Here is a tiny trained network, its code and every weight. The questions are about switching its units off for an input and a target symbol, where a switched-off unit gives its printed mean instead of its output.

import numpy as np


def w(rows, s, z=0):
    codes = np.array(rows[::2]) - 128.0
    scale = np.full(codes.shape[1], s)
    scale[-1] = z or s
    return codes * scale


def f(y):
    return y / 2 * (1 + np.tanh(0.7978845608 * (y + 0.044715 * y**3)))


def softmax(a):
    e = np.exp(a - a.max(-1, keepdims=True))
    return e / e.sum(-1, keepdims=True)


def log_softmax(a):
    a = a - a.max(-1, keepdims=True)
    return a - np.log(np.exp(a).sum(-1, keepdims=True))


def net(x, mask):
    ids = ['βγεθμξστψω'.index(c) for c in x.split()]
    T = len(ids)
    res = E[ids] + P[:T]
    r = res
    for j in range(2):
        rows = slice(2 * j, 2 * j + 2)
        q, k, v = (r @ M[0][rows].T for M in (Q, K, V))
        z = softmax(np.where(np.tri(T) > 0, q @ k.T / 2**0.5, -1e9)) @ v
        o = O[0][rows]
        res = res + np.where(mask[j], z, o[:, -1]) @ o[:, :-1]
    y = f(res @ A[0][:, :-1].T + A[0][:, -1])
    res = res + np.where(mask[2:14], y, B[0][:, -1]) @ B[0][:, :-1]
    return log_softmax(res[-1] @ U[:, :-1].T + U[:, -1])


Q, K, V, O, A, B = {}, {}, {}, {}, {}, {}
E = w([
[68,212,139,128],'β',
[149,99,179,159],'γ',
[71,102,28,191],'ε',
[114,77,76,139],'θ',
[148,61,102,108],'μ',
[115,159,249,128],'ξ',
[110,185,171,91],'σ',
[192,225,68,146],'τ',
[109,93,31,90],'ψ',
[146,194,188,41],'ω',
],0.019)
P = w([
[247,178,196,159],'0',
[68,148,59,103],'1',
[73,153,60,86],'2',
[73,147,61,86],'3',
[72,143,102,106],'4',
[79,139,100,102],'5',
[83,137,99,96],'6',
[76,140,99,97],'7',
[104,135,113,65],'8',
[109,136,106,67],'9',
],0.011)
Q[0] = w([
[134,129,8,67],'h0',
[176,112,138,115],'h0',
[197,153,196,135],'h1',
[156,179,163,199],'h1',
],0.011)
K[0] = w([
[212,95,122,158],'h0',
[158,61,116,96],'h0',
[79,138,105,113],'h1',
[2,105,80,54],'h1',
],0.012)
V[0] = w([
[193,180,90,56],'h0',
[105,192,116,229],'h0',
[253,34,182,47],'h1',
[70,108,39,66],'h1',
],0.011)
O[0] = w([
[18,109,119,133,254],'h0',
[199,125,182,80,186],'h0',
[153,83,177,254,83],'h1',
[166,46,115,41,66],'h1',
],0.011,0.005)
A[0] = w([
[254,241,137,246,140],'n0',
[88,190,150,61,212],'n1',
[100,120,192,58,135],'n2',
[42,141,18,133,133],'n3',
[190,171,38,136,173],'n4',
[103,174,107,158,101],'n5',
[201,175,54,219,73],'n6',
[115,230,147,122,5],'n7',
[197,113,104,43,119],'n8',
[54,155,218,103,69],'n9',
[145,27,50,141,112],'n10',
[56,145,153,117,3],'n11',
],0.0085,0.0064)
B[0] = w([
[99,107,103,65,181],'n0',
[138,75,47,175,253],'n1',
[133,179,131,135,187],'n2',
[161,125,212,125,219],'n3',
[111,79,138,29,150],'n4',
[117,75,110,96,155],'n5',
[200,169,89,138,157],'n6',
[183,85,97,173,154],'n7',
[123,138,186,250,184],'n8',
[187,119,182,104,166],'n9',
[254,140,180,94,144],'n10',
[186,10,168,146,141],'n11',
],0.008,0.017)
U = w([
[114,92,150,175,76],'β',
[120,174,116,169,80],'γ',
[209,106,77,101,172],'ε',
[55,75,136,82,224],'θ',
[74,172,177,142,215],'μ',
[136,129,91,165,28],'ξ',
[194,128,197,138,206],'σ',
[85,98,218,128,175],'τ',
[206,2,205,102,90],'ψ',
[213,64,112,191,3],'ω',
],0.0096,0.0038)

Each question gives the input, a string of symbols that net reads in full, and the target symbol t.
The units are the heads (2 rows each of Q, K, V and O) and the neurons (one row each of A and B). Each row of codes is followed by its name. A weight is (code - 128) times the scale printed after its matrix; where a second scale follows, it is the last column's (O, A, B and U).
mask holds one flag per unit, heads first, then neurons. A switched-off unit (its flag False) gives its mean, the last column of its rows in O or B, instead of its output. The means were averaged over made-up inputs and are rounded, as every weight is.
A unit's drop is (log p(t) with every unit on - log p(t) with that unit switched off) / (log p(t) with every unit on - log p(t) with every unit switched off).
The circuit of an input: a set's keep is (log p(t) with only the set's units on - log p(t) with every unit switched off) / (log p(t) with every unit on - log p(t) with every unit switched off). Starting from the 12 units with the biggest drops (on a tie, the unit counted first), units are removed one at a time, each time the one whose removal leaves the highest keep (on an exact tie, the one counted first), for as long as the keep stays at least 0.8.
circuit, biggest first: the units of the circuit, biggest drop first
unit that matters most: the unit with the biggest drop
top k neurons: the k neurons with the biggest drops, biggest first
which heads matter: for each layer, one digit per head in row order, 1 if its drop is at least 0.15 and else 0, layers parted by /
input μ β ε θ ψ, target ω: which heads matter : 01
input τ τ ψ σ ε, target τ: unit that matters most : h0
input ω ξ μ, target β: which heads matter : 11
input β μ μ μ ε, target θ: circuit, biggest first : (h1; n8; n4)
input μ ψ ω μ, target ω: which heads matter : 01
input τ β ξ β γ β β β μ σ, target ε: which heads matter : 01
input μ τ ξ μ ψ τ, target ψ: circuit, biggest first : (h1; n4)
input β θ ω μ, target θ: which heads matter : 01
input β μ β β ψ, target θ: circuit, biggest first : (h1; n4; n6)
input τ ψ ω, target ψ: top 4 neurons : (n11; n9; n7; n8)
input β γ γ β, target ε: circuit, biggest first : (h0; n8; n7)
input μ ψ ω ξ, target θ: circuit, biggest first : (h1; h0)
input μ θ σ β τ ω τ, target θ: circuit, biggest first : (n4; h0; h1)
input τ ψ ξ θ, target τ: top neuron : (n3)
input β τ μ β τ β β θ μ, target θ: circuit, biggest first : (h1; h0)
input τ ω τ ω, target ψ: circuit, biggest first : (h0; n11; n9)
input β β σ θ τ μ μ ξ ω θ, target θ: circuit, biggest first : (h1; n8; n6)
input β μ β, target ε: top 3 neurons : (n1; n7; n8)
input ξ θ μ, target γ: top 2 neurons : (n6; n1)
input ω ω ψ β, target τ: top 2 neurons : (n1; n3)
input ξ ψ σ β β ε, target γ: circuit, biggest first : (h1)
input μ ψ ω β ω, target θ: top 2 neurons : (n8; n10)
